Below are the code and all the weights of a small trained network. Each question names an input and a target symbol and asks about switching units off, where a switched-off unit gives its printed mean instead of its output.

import numpy as np


def w(rows, s, z=0):
    codes = np.array(rows[::2]) - 128.0
    scale = np.full(codes.shape[1], s)
    scale[-1] = z or s
    return codes * scale


def f(y):
    return np.maximum(y, 0)


def softmax(a):
    e = np.exp(a - a.max(-1, keepdims=True))
    return e / e.sum(-1, keepdims=True)


def log_softmax(a):
    a = a - a.max(-1, keepdims=True)
    return a - np.log(np.exp(a).sum(-1, keepdims=True))


def net(x, mask):
    ids = ['ΓΔΛΨαζηθμστω'.index(c) for c in x.split()]
    T = len(ids)
    res = E[ids] + P[:T]
    u = 0
    for l in range(2):
        r = res
        for j in range(2):
            rows = slice(2 * j, 2 * j + 2)
            q, k, v = (r @ M[l][rows].T for M in (Q, K, V))
            z = softmax(np.where(np.tri(T) > 0, q @ k.T / 2**0.5, -1e9)) @ v
            o = O[l][rows]
            res = res + np.where(mask[u + j], z, o[:, -1]) @ o[:, :-1]
        u += 2
        y = f(res @ A[l][:, :-1].T + A[l][:, -1])
        res = res + np.where(mask[u : u + 4], y, B[l][:, -1]) @ B[l][:, :-1]
        u += 4
    return log_softmax(res[-1] @ U[:, :-1].T + U[:, -1])


Q, K, V, O, A, B = {}, {}, {}, {}, {}, {}
E = w([
[160,145,173,127],'Γ',
[147,144,113,169],'Δ',
[170,98,104,75],'Λ',
[117,142,74,124],'Ψ',
[173,102,59,128],'α',
[94,145,109,57],'ζ',
[89,128,107,150],'η',
[137,201,177,145],'θ',
[185,85,185,106],'μ',
[239,55,75,151],'σ',
[50,165,151,152],'τ',
[106,114,249,168],'ω',
],0.019)
P = w([
[217,254,68,175],'0',
[127,150,41,105],'1',
[137,112,42,125],'2',
[168,66,35,160],'3',
[152,109,56,152],'4',
[144,123,61,153],'5',
[128,117,83,164],'6',
[135,153,105,133],'7',
[147,152,35,168],'8',
],0.0087)
Q[0] = w([
[151,136,253,102],'0.h1',
[11,143,239,96],'0.h1',
[29,38,111,51],'0.h2',
[155,20,31,150],'0.h2',
],0.0052)
K[0] = w([
[79,133,64,159],'0.h1',
[177,177,111,68],'0.h1',
[99,165,86,139],'0.h2',
[118,81,7,92],'0.h2',
],0.012)
V[0] = w([
[27,147,118,153],'0.h1',
[67,154,4,121],'0.h1',
[132,171,185,221],'0.h2',
[132,111,196,138],'0.h2',
],0.012)
O[0] = w([
[9,159,143,139,28],'0.h1',
[134,171,45,134,222],'0.h1',
[164,133,126,201,52],'0.h2',
[137,17,118,145,3],'0.h2',
],0.011,0.0052)
A[0] = w([
[125,30,147,82,254],'0.n1',
[64,115,125,24,232],'0.n2',
[137,181,102,98,185],'0.n3',
[207,1,114,155,197],'0.n4',
],0.0074,0.0045)
B[0] = w([
[149,150,81,254,172],'0.n1',
[102,133,190,243,200],'0.n2',
[204,173,144,169,255],'0.n3',
[66,216,173,73,216],'0.n4',
],0.0079,0.0078)
Q[1] = w([
[51,49,91,12],'1.h1',
[167,180,139,174],'1.h1',
[97,96,88,111],'1.h2',
[100,25,80,76],'1.h2',
],0.011)
K[1] = w([
[39,74,149,40],'1.h1',
[152,153,159,178],'1.h1',
[135,77,134,56],'1.h2',
[1,23,67,85],'1.h2',
],0.0088)
V[1] = w([
[150,186,100,60],'1.h1',
[203,81,98,202],'1.h1',
[149,175,254,106],'1.h2',
[66,188,134,175],'1.h2',
],0.0092)
O[1] = w([
[66,83,139,5,246],'1.h1',
[158,247,239,209,219],'1.h1',
[130,2,108,151,194],'1.h2',
[32,115,107,187,188],'1.h2',
],0.0079,0.013)
A[1] = w([
[67,229,190,64,99],'1.n1',
[115,156,96,254,232],'1.n2',
[141,138,102,123,36],'1.n3',
[112,153,83,192,255],'1.n4',
],0.0082,0.0037)
B[1] = w([
[140,1,7,240,253],'1.n1',
[89,150,122,18,251],'1.n2',
[65,179,32,212,131],'1.n3',
[97,160,211,101,213],'1.n4',
],0.0068,0.013)
U = w([
[169,99,143,166,239],'Γ',
[147,210,152,221,148],'Δ',
[193,155,97,92,255],'Λ',
[94,99,2,160,68],'Ψ',
[215,138,40,221,10],'α',
[64,139,99,103,187],'ζ',
[104,182,52,123,116],'η',
[133,234,199,82,38],'θ',
[189,16,127,190,13],'μ',
[163,150,141,31,129],'σ',
[59,181,98,75,105],'τ',
[52,67,215,198,151],'ω',
],0.0061,0.0058)

Each question gives the input, a string of symbols that net reads in full, and the target symbol t.
The units are the heads (2 rows each of Q, K, V and O) and the neurons (one row each of A and B). Each row of codes is followed by its name. A weight is (code - 128) times the scale printed after its matrix; where a second scale follows, it is the last column's (O, A, B and U).
mask holds one flag per unit, layer by layer, with each layer's heads first. A switched-off unit (its flag False) gives its mean, the last column of its rows in O or B, instead of its output. The means were averaged over made-up inputs and are rounded, as every weight is.
A unit's drop is (log p(t) with every unit on - log p(t) with that unit switched off) / (log p(t) with every unit on - log p(t) with every unit switched off).
The circuit of an input: a set's keep is (log p(t) with only the set's units on - log p(t) with every unit switched off) / (log p(t) with every unit on - log p(t) with every unit switched off). Starting from all 12 units, units are removed one at a time, each time the one whose removal leaves the highest keep (on an exact tie, the one counted first), for as long as the keep stays at least 0.8.
units of the circuit, in order: the units of the circuit, biggest drop first
most important unit: the unit with the biggest drop
k most important neurons: the k neurons with the biggest drops, biggest first
k most important neurons of layer l: the k neurons of layer l with the biggest drops, biggest first
heads that matter: for each layer, one digit per head in row order, 1 if its drop is at least 0.15 and else 0, layers parted by /
input σ Λ Δ α Ψ τ Δ μ, target σ: heads that matter	10 / 11
input θ Ψ Δ, target θ: most important unit	0.h2
input Ψ Δ τ Δ, target Ψ: 4 most important neurons	1.n1; 0.n2; 0.n1; 1.n2
input τ Λ ζ Ψ ζ Ψ, target τ: 2 most important neurons	1.n2; 1.n4
input μ μ σ α Δ, target μ: units of the circuit, in order	0.h1; 1.h2
input α Δ α, target α: 2 most important neurons	1.n1; 1.n2
input Λ Λ α σ, target Λ: units of the circuit, in order	0.h1; 1.h2
input ω Δ μ, target ω: units of the circuit, in order	0.n4; 1.h2; 0.h1
input σ α σ Δ Λ α, target σ: units of the circuit, in order	0.h1; 1.h2; 1.n1
input ω θ τ Ψ σ Ψ μ Λ Γ, target ω: 2 most important neurons of layer 1	1.n4; 1.n1
input μ Ψ Δ Λ, target μ: 3 most important neurons	0.n4; 0.n1; 1.n2
input Δ α Λ ζ μ ω ζ, target Δ: heads that matter	01 / 10
input Δ η θ, target Δ: units of the circuit, in order	1.h1; 0.h2
input Ψ Δ η μ, target Ψ: most important unit	1.n1
input ω ω Δ Δ, target ω: 2 most important neurons	0.n4; 1.n4
input α μ Δ Δ Ψ, target α: heads that matter	11 / 11
input Ψ Δ Δ Δ σ, target Ψ: heads that matter	11 / 11
input σ η Λ Δ Γ, target σ: 3 most important neurons	0.n4; 1.n1; 0.n2
input σ Δ σ, target σ: heads that matter	10 / 11
input ω ω α Ψ Δ α Λ, target ω: heads that matter	11 / 01
input Δ Δ Δ μ σ Γ τ, target Δ: heads that matter	01 / 11
input Δ Δ Δ Λ Λ α Λ Λ ω, target Δ: 2 most important neurons	0.n4; 1.n1
input Δ Ψ Γ ω μ σ, target Δ: 2 most important neurons	0.n1; 0.n4
input Ψ Ψ Ψ μ μ μ Δ Ψ ζ, target Ψ: most important unit	1.n1
input Ψ Λ Δ Ψ Ψ μ, target Ψ: 2 most important neurons	1.n1; 1.n4
input θ σ Γ σ Ψ μ θ, target θ: 2 most important neurons	1.n1; 1.n2
input Δ μ σ Δ τ Ψ θ μ σ, target Δ: most important unit	1.h1
input Δ ζ Ψ ζ τ, target Δ: 2 most important neurons of layer 1	1.n1; 1.n4
input α Δ Δ Γ Λ, target α: 2 most important neurons of layer 0	0.n4; 0.n3
input ω σ σ Δ, target ω: 4 most important neurons	0.n4; 1.n4; 0.n1; 1.n1
